Below are the code and all the weights of a small trained network. Each question names an input and a class and asks about switching units off, where a switched-off unit gives its printed mean instead of its output.

import numpy as np


def w(rows, s, z=0):
    codes = np.array(rows[::2]) - 128.0
    scale = np.full(codes.shape[1], s)
    scale[-1] = z or s
    return codes * scale


def norm(h):
    return h / np.sqrt((h * h).mean(-1, keepdims=True) + 1e-5)


def f(y):
    return np.maximum(y, 0)


def log_softmax(a):
    a = a - a.max(-1, keepdims=True)
    return a - np.log(np.exp(a).sum(-1, keepdims=True))


def net(x, mask):
    res = np.array(x, float).reshape(1, 6) / 4 @ E
    u = 0
    for l in range(4):
        y = f(norm(res) @ A[l][:, :-1].T + A[l][:, -1])
        res = res + np.where(mask[u : u + 6], y, B[l][:, -1]) @ B[l][:, :-1]
        u += 6
    return log_softmax(norm(res)[-1] @ U[:, :-1].T + U[:, -1])


A, B = {}, {}
E = w([
[128,125,129,126,127,127],'x0',
[107,153,3,96,25,105],'x1',
[184,61,73,94,177,132],'x2',
[126,130,126,128,128,128],'x3',
[26,113,111,113,198,45],'x4',
[150,56,182,136,56,49],'x5',
],0.0027)
A[0] = w([
[117,161,81,178,168,162,56],'L0N1',
[155,10,70,121,158,139,181],'L0N2',
[123,153,94,190,158,160,175],'L0N3',
[27,118,137,9,196,20,30],'L0N4',
[181,2,64,49,180,179,4],'L0N5',
[254,155,158,87,43,212,116],'L0N6',
],0.0032,0.0036)
B[0] = w([
[122,141,136,91,125,149,140],'L0N1',
[123,215,157,139,108,77,250],'L0N2',
[124,103,153,94,117,101,215],'L0N3',
[116,91,82,238,139,143,192],'L0N4',
[244,254,104,149,160,32,162],'L0N5',
[67,81,85,210,170,109,253],'L0N6',
],0.005,0.0024)
A[1] = w([
[123,174,86,112,183,253,4],'L1N1',
[152,193,79,126,180,231,96],'L1N2',
[239,127,134,164,70,242,78],'L1N3',
[135,99,214,118,172,114,76],'L1N4',
[87,187,91,88,156,150,122],'L1N5',
[51,120,74,75,92,56,120],'L1N6',
],0.0043,0.0029)
B[1] = w([
[49,123,158,27,124,74,181],'L1N1',
[86,120,166,46,138,42,226],'L1N2',
[1,78,45,195,199,39,204],'L1N3',
[166,135,73,104,127,214,202],'L1N4',
[132,85,184,110,79,71,212],'L1N5',
[183,108,144,120,174,241,251],'L1N6',
],0.0047,0.0023)
A[2] = w([
[140,129,124,128,131,138,82],'L2N1',
[129,132,126,130,127,128,114],'L2N2',
[77,221,199,188,48,165,5],'L2N3',
[44,121,63,128,15,87,141],'L2N4',
[97,204,172,149,77,158,36],'L2N5',
[108,97,253,178,201,82,95],'L2N6',
],0.0022,0.0019)
B[2] = w([
[130,123,131,130,128,131,128],'L2N1',
[130,126,132,128,130,129,128],'L2N2',
[228,221,111,145,170,28,150],'L2N3',
[191,126,162,100,251,247,240],'L2N4',
[135,167,123,157,142,72,139],'L2N5',
[160,124,11,71,87,243,253],'L2N6',
],0.0024,0.0018)
A[3] = w([
[35,247,210,193,51,143,110],'L3N1',
[160,37,184,115,49,64,1],'L3N2',
[110,149,4,63,18,122,110],'L3N3',
[143,121,215,114,222,140,110],'L3N4',
[202,34,153,182,73,96,112],'L3N5',
[68,127,83,107,191,107,124],'L3N6',
],0.0044,0.0031)
B[3] = w([
[238,113,54,87,190,51,210],'L3N1',
[62,183,140,32,127,118,150],'L3N2',
[162,116,254,154,169,205,216],'L3N3',
[151,133,109,132,19,209,224],'L3N4',
[32,191,117,62,144,111,213],'L3N5',
[128,118,146,192,15,95,252],'L3N6',
],0.0048,0.0029)
U = w([
[54,78,86,238,135,105,254],'0',
[168,119,180,116,117,248,186],'1',
[56,155,156,22,103,77,54],'2',
[238,167,90,120,160,53,8],'3',
],0.011,0.001)

Each question gives the input, the list of numbers given to net, and the class t.
The units are the neurons (one row each of A and B). Each row of codes is followed by its name. A weight is (code - 128) times the scale printed after its matrix; where a second scale follows, it is the last column's (A, B and U).
mask holds one flag per neuron, layer by layer. A switched-off neuron (its flag False) gives its mean, the last column of its row in B, instead of its output. The means were averaged over made-up inputs and are rounded, as every weight is.
A unit's drop is (log p(t) with every unit on - log p(t) with that unit switched off) / (log p(t) with every unit on - log p(t) with every unit switched off).
The circuit of an input: a set's keep is (log p(t) with only the set's units on - log p(t) with every unit switched off) / (log p(t) with every unit on - log p(t) with every unit switched off). Starting from the 12 units with the biggest drops (on a tie, the unit counted first), units are removed one at a time, each time the one whose removal leaves the highest keep (on an exact tie, the one counted first), for as long as the keep stays at least 0.8.
circuit, biggest first: the units of the circuit, biggest drop first
top k neurons: the k neurons with the biggest drops, biggest first
k most important neurons of layer l: the k neurons of layer l with the biggest drops, biggest first
input [3,4,-8,7,-8,-2], class 0: circuit, biggest first	(L1N3)
input [-2,8,-8,2,-1,-2], class 1: top 3 neurons	(L3N3; L0N2; L1N6)
input [-4,8,5,2,2,-8], class 1: top 2 neurons	(L3N3; L1N6)
input [-4,1,-7,-8,-6,5], class 3: top 4 neurons	(L3N1; L0N4; L3N6; L2N3)
input [8,-6,-8,0,2,-6], class 3: top 4 neurons	(L3N1; L1N6; L2N4; L3N3)
input [-7,8,5,5,7,7], class 1: circuit, biggest first	(L1N6; L3N3; L1N3)
input [-8,7,-8,6,5,-6], class 3: top 2 neurons	(L3N1; L2N6)
input [6,-2,6,8,-5,-2], class 3: top 2 neurons	(L0N5; L0N2)
input [-8,3,-3,0,-7,-8], class 2: top 3 neurons	(L1N2; L1N1; L0N4)
input [6,5,8,6,6,2], class 3: circuit, biggest first	(L0N5; L0N2; L1N6)
input [-2,8,-8,3,-1,-6], class 1: top 3 neurons	(L3N3; L0N2; L1N6)
input [2,2,8,6,-8,-6], class 0: top 2 neurons	(L1N3; L0N6)
input [3,-6,-8,0,6,6], class 3: top 4 neurons	(L3N1; L0N6; L1N3; L1N6)
input [-6,4,-1,0,-7,0], class 0: circuit, biggest first	(L1N3)
input [7,-7,2,7,-7,3], class 0: 2 most important neurons of layer 1	(L1N3; L1N6)
input [5,-6,-3,3,4,-2], class 1: top 3 neurons	(L0N6; L1N3; L3N4)
input [-5,-4,-7,-5,3,6], class 3: 3 most important neurons of layer 1	(L1N5; L1N2; L1N4)
input [1,4,0,2,-3,3], class 1: 2 most important neurons of layer 3	(L3N3; L3N6)
input [1,-7,-6,8,6,4], class 1: 2 most important neurons of layer 0	(L0N6; L0N2)
input [-8,-5,1,-2,-5,-1], class 0: 2 most important neurons of layer 1	(L1N3; L1N6)
input [-4,-1,2,-6,-5,-6], class 2: circuit, biggest first	(L1N2)
input [7,5,8,-4,-8,-5], class 0: 2 most important neurons of layer 3	(L3N1; L3N6)
